[ -1  -3  -6  -4  -5   1 -15  -5 -11   3  -8   3 -22   9  -1   1  20  15
  13  25  -3 -12  -1   9   0   2 -10  -1 -10 -11   4  11] | [58]
[  0 -18   6  -5  16  14 -17  31 -63  29  -7 -10 -26   2   1  -3  15  32
   6 -28  -6  11   7  23 -16   0 -19  35 -51  -5   1   2] | [56]
[ 15  -4  -2  -4  -3   6  -5 -12   3   2   3  -1 -11  -5   0  -4   5   2
 -17   2  -4  13  13   1  13  -1 -10  -5  -6   2   8   0] | [48]
[ 2  0 -4  0  2 -5  6  5  0 -1 -3 -1 -5  3 -1  2 -4  7  4 -4 -1 -2  4  0
  7  0 -3  5  0  4 -1  3] | [46]
[  6  -2  -2   0  -8   2  -2  -3   6  -2  -1   1   5   4  -1  -1   0  -3
  -4  10  -2   6   4  -1   2   0  -3 -12   0  -2   3  -1] | [46]
[  2  -4  -3   2  -2   0   5   1  -4   0   2  -4  -3  -5   2   1 -11   5
   2   7   5   4   9   2   7  -3   2  -2   6   5   0 -10] | [48]
[  5  -8  -5  -2 -22   6  -2   0   9   1  -4  -1  10 -22  -1   9  -6  -8
  -9   5  -5  -3  10   1  17  -1   2   0   8  14   1  13] | [56]
[  2  -1   0   0   0  -2  -3  -2  -6  -1   1   2  17   2   0   2 -10  -6
   9  -2  -3   1  -4   1   3  -4  -1   3   1   2   2   1] | [58]
[  5  -3  -2   1  -6   3  -5   0  10  -2  -1   7   6   2  -1   0   5  -3
  -9   6  -2   7   4  -2   3   0  -5 -10   2  -2   3  -3] | [48]
[ -6   1   0   9 -10  -6   0  13   7  -6  -8   4  37  29  -3   9 -13  -1
   0  15  -1 -10 -19   1  -7   0   8 -17   6  -7 -11 -10] | [58]
[  3   5   7   1  18 -11  -9  -3 -34   0   8   7  24  37   1 -14 -13  19
  32   0  -1  11 -27   2 -16  -7 -14   9 -23 -17   4 -13] | [55]
[  1  -3  -2   0 -15   1  -3   0   1   1   0   0  21  -4   0   2  -7  -3
   4  -6  -2  -2  -2  -1   6  -2   1   2   3   5   2   4] | [48]
[  5   1   3   0   2  -6  -4  -4 -17  -1   7   5  20  14   1  -4 -12   4
  18   1  -1   4 -12   1  25  -5  -6   7 -13  -3   3  -4] | [58]
[ 21  -4   5  -7  11   0  -3   3 -29   0   9  -1 -28   2  -3  -1  -4  31
  -2   8 -10   8   1   8   8  -2 -28   8  -2  14   4   8] | [58]
[-6  2 -5  2  0 -4  5  4  3 -4 -5 -2 -1  3  1  3  3 -4  6 -4  2 -3  2 -1
  1  1 -3  1  3  0 -2  1] | [58]
[ -7   7   2   5   7  -8  -8   1 -16  -1   3   6  27  22   2  -7 -11   2
  24  -3   1   5 -21  -1 -10  -4  -3   6  -7 -13   2  -9] | [58]
[  2   2   0  -1 -14   3  19  -1 -25   5   7  -2  -2   8   3  -3 -11   7
  -9   2   2  -5  11  -4  -2   0   7  -1   9  -7 -11  -6] | [48]
[ 20  13  -2  -1   2 -20  14 -44   7 -30  12  14   7 -12  -4   7 -34 -34
 -16  40  -4 -14  -7 -15  36   1   7 -45  51  11   3   0] | [55]
[ 11   3   0  -2   4  -7  -1 -16 -18 -11   6   5  -4  -6  -2   3 -13 -16
 -10  18  -3  -6  -3  -2  20   0  -3 -18  17   5   1  12] | [55]
[ 15  -4  -2  -3  -3   2  -3 -10   0   0   0   0  -9  -1  -1  -4   3   3
 -12  10  -4  10   9   2  10  -2  -9  -3 -11  -1   5  -1] | [48]
[  9   2  -1   3  11  -7  28  13   1  -8   3  -6   8   0  -1   2 -23   0
  -4 -24   0   7   7  -7  12  -1  -4   4   6  18  -6  -6] | [56]
[  3   0   0  -3 -15   8  35 -13 -44   7   8  -4  -2   9   4  -9 -17  13
 -10  12   3 -14  23  -7   0  -2   8   3   0  -9 -17 -11] | [56]

[ -1 -19  -2  31  18  -6 -13  -7 -13   2 -18 -13 -11 -13  17  16  14] | [249]
[-10 -15   4  13  13  -3 -19   4 -47  10  -9   2  -6 -12  -2  37  34] | [249]
[ 12   2  13  20  13 -12   1  11  26   0   8 -14  -9   4  22  10   9] | [249]
[ -5  -4   1  -2   3  -3 -11   5 -16   9   2   4   2 -12  -4  -7  15] | [241]
[  5   0   7   3   6  -7  10   6  11 -10   4  -2  -7   3  13  28  -2] | [241]
[  1  -5   8  13   6  -7 -12  10 -18  10   8   0  -3  -8  -7  21  26] | [252]
[  7  15  10 -24  15  -5   3  -1  39  14   5   0  -8   9  52 -62 -10] | [241]
[-10 -10  -7 -13  -1   1   4 -11 -12  -8 -10  13  -2  -8   8  -3 -14] | [242]
[  9  -4   9  29  18  -9  -1   8  25   1   2 -20  -7  -3  18   5   5] | [249]
[ -6  -2   0 -13 -10   4 -22  13 -23  24  10   5  21  -7 -34 -27  21] | [254]
[ 10   0  12   5  19 -10   6   0  31   3   5  -9 -12   3  31 -17  -4] | [249]
[ -6   6  -3   8  -8  -1 -13  23 -30  10   0  -4   9  -8 -22  -4  20] | [242]
[-13 -19   1  -1  14   5 -10 -10 -14  11  -1   4  -1 -15  10 -11  10] | [241]
[  7   1  15   9   9 -10  -5  10   7   4  14  -4  -5   3   0  20  20] | [252]
[  5  18   8  -6   6  -4   7   7  30   2  -1  -8  -7  13  27 -32 -13] | [241]
[ -4   7   8  -2  -2  -5 -19  21 -19  16   5  -1   8  -3 -19  -8  24] | [242]
[-10 -12  -7 -16 -11   7 -20  -4 -28   9   6   8  23 -12 -52   5  15] | [254]
[ -5   5  -2 -22 -14   3  32   4  -4 -30  -4  21  -3  15   8  44 -28] | [242]
[ -5  -5  -1  -1  -7  -2 -21  22 -27  24   3   3  16  -3 -37  -9  31] | [254]
[-10   8  -7 -15 -26   8   6   9 -27   0   7  16  15  -1 -31  -7  -6] | [254]
[-15 -14  -9 -13  -5   4   1  -3 -34  -7  -8  20   3 -15 -15  13   3] | [242]
[  8  14  12  10  10  -7  -6  17  22   5   4 -21   2   8  11 -17   5] | [241]
[ -3 -12  10  12   9  -9 -21  13 -34  17   5   4  -4  -8 -12  24  37] | [249]
[  3   6  11  -7   8  -7 -12   9   3   9   8  -4   2   2   2 -11   8] | [241]
[ -5   5  13 -49   6  -4 -10 -11   8  10  13  16  -1   4   4 -32   4] | [242]
[  0 -12   7 -18  16  -1   6 -22  20   0   3   8 -10  -1  30   2 -13] | [252]
[ -3  -8  12   4   9  -4 -21   8 -28  14   5   6  -6  -6   0  36  32] | [249]
[  9  -3  11   5  19  -8  -4  -8  33   3   6 -16  -9  -4  29 -20  -2] | [249]
[-10 -15  -1 -18 -11   5  -2 -11 -34  -3   9  31  -1  -5 -13  30   2] | [242]
[  9   2  12  -6  17 -11  10  -2  30   6   3  -2 -16   5  40 -23  -6] | [252]
[ -3   7  13 -13   3  -4  -8  18 -13   6  13   6   5   5 -11  16  23] | [242]
[ 12   1  10  20  18 -11  -5  10  24   9   4 -22  -4   0  11 -12  11] | [252]
[  3   3  10 -26  20  -4   5 -21  35   5   6   4 -17   0  62 -37 -11] | [249]
[ -7   2  -1  -5 -10  -2 -10  21 -30   3   4  10   8   0 -20   6  17] | [242]
[  6  19   5  -4   5  -4  14  12  17  -3  -1  -8  -9  16  34 -21 -17] | [241]
[  8  -1  14  -2  17 -12   3  -1  13   6   3  -3 -10   4  26  -1   6] | [249]
[  2  12  -2  25  -7  -4  -4  23  -4   8  -1 -18  11  -2 -13 -21   5] | [242]
[  6  13   6  -5   0  -1  11   8  19  -2   3  -6   1  13  12 -14 -17] | [242]
[ 7  0 10  2  6 -9  5  3 18  1  7 -1 -8  3 17 10  3] | [252]
[  3  16   1  -6   1   2  13  -1  24 -13  -3  -8  -4   9  22  -6 -26] | [241]
[  3   4  -1  18   0  -2  10  19   9  -7  -9 -12   4   0   0  -6  -8] | [242]
[ -6   6  17 -58  13  -5 -19  -7   5  23  21  19   1   1   0 -45  18] | [242]
[-14 -15  -9 -24 -15   5 -10  -2 -39  -3   0  21  17 -11 -45  20  12] | [254]
[  3  17   0 -16 -15   5  14   7  17  -6  15   7  10  10 -13 -14 -22] | [254]
[ -1   2   0 -35  10   1   4 -28  29  -5   0   7  -5  -3  26 -27 -23] | [241]
[  0  -7   0  25   2  -6  -8  10 -27   7  -4  -6  -3 -14 -14  19  25] | [252]
[  4   3  13  -3   9  -7 -16   9   3  18  16  -3   2  -5   1 -14  21] | [241]
[  5  -4  11 -25  20  -5   7 -16  33   8   8   9 -13   5  43 -33  -8] | [252]
[  5   4   8   0  12  -7   5   0  25  -4  -1  -7  -7   5  22  -9 -10] | [241]
[  2  -1   8  -4  22  -4  -1 -29  24  -4   0 -11 -14  -7  41  -4 -17] | [249]
